Below are the code and all the weights of a small trained network. Each question names an input and a class and asks about switching units off, where a switched-off unit gives its printed mean instead of its output.

import numpy as np


def w(rows, s, z=0):
    codes = np.array(rows[::2]) - 128.0
    scale = np.full(codes.shape[1], s)
    scale[-1] = z or s
    return codes * scale


def f(y):
    return y / 2 * (1 + np.tanh(0.7978845608 * (y + 0.044715 * y**3)))


def log_softmax(a):
    a = a - a.max(-1, keepdims=True)
    return a - np.log(np.exp(a).sum(-1, keepdims=True))


def net(x, mask):
    res = np.array(x, float).reshape(1, 7) / 4 @ E
    y = f(res @ A[0][:, :-1].T + A[0][:, -1])
    res = res + np.where(mask, y, B[0][:, -1]) @ B[0][:, :-1]
    return log_softmax(res[-1] @ U[:, :-1].T + U[:, -1])


A, B = {}, {}
E = w([
[152,68,174,171,37,137,89,117,92,60,60],'x0',
[199,102,227,62,95,79,149,119,88,133,174],'x1',
[97,83,187,158,154,119,129,159,154,128,101],'x2',
[143,121,62,110,53,135,206,35,119,154,46],'x3',
[216,115,80,75,146,197,170,87,128,124,116],'x4',
[123,150,162,101,114,91,95,134,71,185,147],'x5',
[193,255,152,162,49,192,108,174,143,127,192],'x6',
],0.008)
A[0] = w([
[35,179,110,54,195,98,151,155,126,101,233,114],'n0',
[107,168,64,99,144,47,168,77,204,168,138,172],'n1',
[52,101,35,188,193,198,211,186,211,60,71,184],'n2',
[254,150,145,73,54,50,109,104,38,145,174,252],'n3',
[83,91,92,194,152,71,214,178,254,64,51,159],'n4',
[199,223,84,121,132,248,210,161,135,29,173,220],'n5',
[97,187,138,67,158,144,145,187,86,114,195,134],'n6',
[97,169,171,143,163,69,94,154,198,176,211,231],'n7',
[225,122,131,111,127,218,91,89,169,30,44,133],'n8',
[65,102,225,164,141,68,121,216,96,183,124,219],'n9',
[177,168,157,52,199,120,222,35,83,113,84,154],'n10',
[48,77,199,201,108,73,120,188,83,2,77,201],'n11',
],0.0052,0.0027)
B[0] = w([
[124,166,119,61,164,102,131,117,75,156,171,183],'n0',
[105,116,88,118,201,180,160,73,107,173,163,175],'n1',
[179,90,180,178,162,138,74,77,217,204,183,244],'n2',
[153,105,167,126,97,124,183,188,60,114,97,237],'n3',
[174,1,145,124,203,151,70,54,212,116,134,218],'n4',
[119,192,130,143,106,191,190,191,188,123,180,253],'n5',
[91,202,157,123,169,140,124,185,144,117,128,175],'n6',
[47,152,101,82,160,103,54,137,151,88,170,215],'n7',
[116,151,131,139,49,174,115,149,201,110,69,211],'n8',
[102,114,166,124,156,60,62,181,88,131,156,222],'n9',
[153,145,151,115,170,156,167,94,126,206,117,197],'n10',
[194,91,167,197,145,91,79,98,92,99,141,246],'n11',
],0.0084,0.0067)
U = w([
[121,171,115,17,180,65,81,174,41,153,140,131],'0',
[160,62,85,149,155,136,103,21,187,170,140,6],'1',
[91,151,10,75,154,121,174,103,203,191,255,226],'2',
[167,54,85,55,71,88,218,21,76,179,89,141],'3',
[156,64,147,173,73,56,51,144,101,38,133,119],'4',
[221,166,115,163,28,195,173,167,172,84,69,202],'5',
],0.0064,0.0025)

Each question gives the input, the list of numbers given to net, and the class t.
The units are the neurons (one row each of A and B). Each row of codes is followed by its name. A weight is (code - 128) times the scale printed after its matrix; where a second scale follows, it is the last column's (A, B and U).
mask holds one flag per neuron, in row order. A switched-off neuron (its flag False) gives its mean, the last column of its row in B, instead of its output. The means were averaged over made-up inputs and are rounded, as every weight is.
A unit's drop is (log p(t) with every unit on - log p(t) with that unit switched off) / (log p(t) with every unit on - log p(t) with every unit switched off).
The circuit of an input: a set's keep is (log p(t) with only the set's units on - log p(t) with every unit switched off) / (log p(t) with every unit on - log p(t) with every unit switched off). Starting from all 12 units, units are removed one at a time, each time the one whose removal leaves the highest keep (on an exact tie, the one counted first), for as long as the keep stays at least 0.8.
units of the circuit, in order: the units of the circuit, biggest drop first
unit that matters most: the unit with the biggest drop
k most important neurons: the k neurons with the biggest drops, biggest first
drop of u: that unit's drop, to one decimal
input [-8,-6,8,7,1,-5,-5], class 1: most important neuron => (n4)
input [4,-5,-4,1,-6,-7,0], class 1: units of the circuit, in order => (n2, n4)
input [-2,-1,-8,7,6,8,7], class 5: units of the circuit, in order => (n3, n5)
input [-5,3,1,-5,1,-2,-2], class 0: units of the circuit, in order => (n5, n2, n0)
input [-4,0,4,-3,-6,0,-1], class 0: units of the circuit, in order => (n0, n9)
input [-5,7,8,-1,-1,-4,8], class 0: 2 most important neurons => (n2, n7)
input [7,-8,6,2,5,-2,1], class 1: 2 most important neurons => (n2, n4)
input [2,-6,-2,1,3,6,-2], class 3: 2 most important neurons => (n5, n7)
input [6,-1,0,2,6,-1,-4], class 5: 2 most important neurons => (n8, n1)
input [-6,1,5,-1,-5,-3,-8], class 1: 2 most important neurons => (n4, n2)
input [2,-8,-6,-6,6,2,3], class 5: drop of n1 => 0.2
input [-6,4,-7,0,6,5,-7], class 3: drop of n5 => 0.2
input [5,2,8,8,-1,-3,-8], class 1: drop of n4 => 0.3
input [0,-5,4,-5,-5,5,4], class 0: unit that matters most => n7
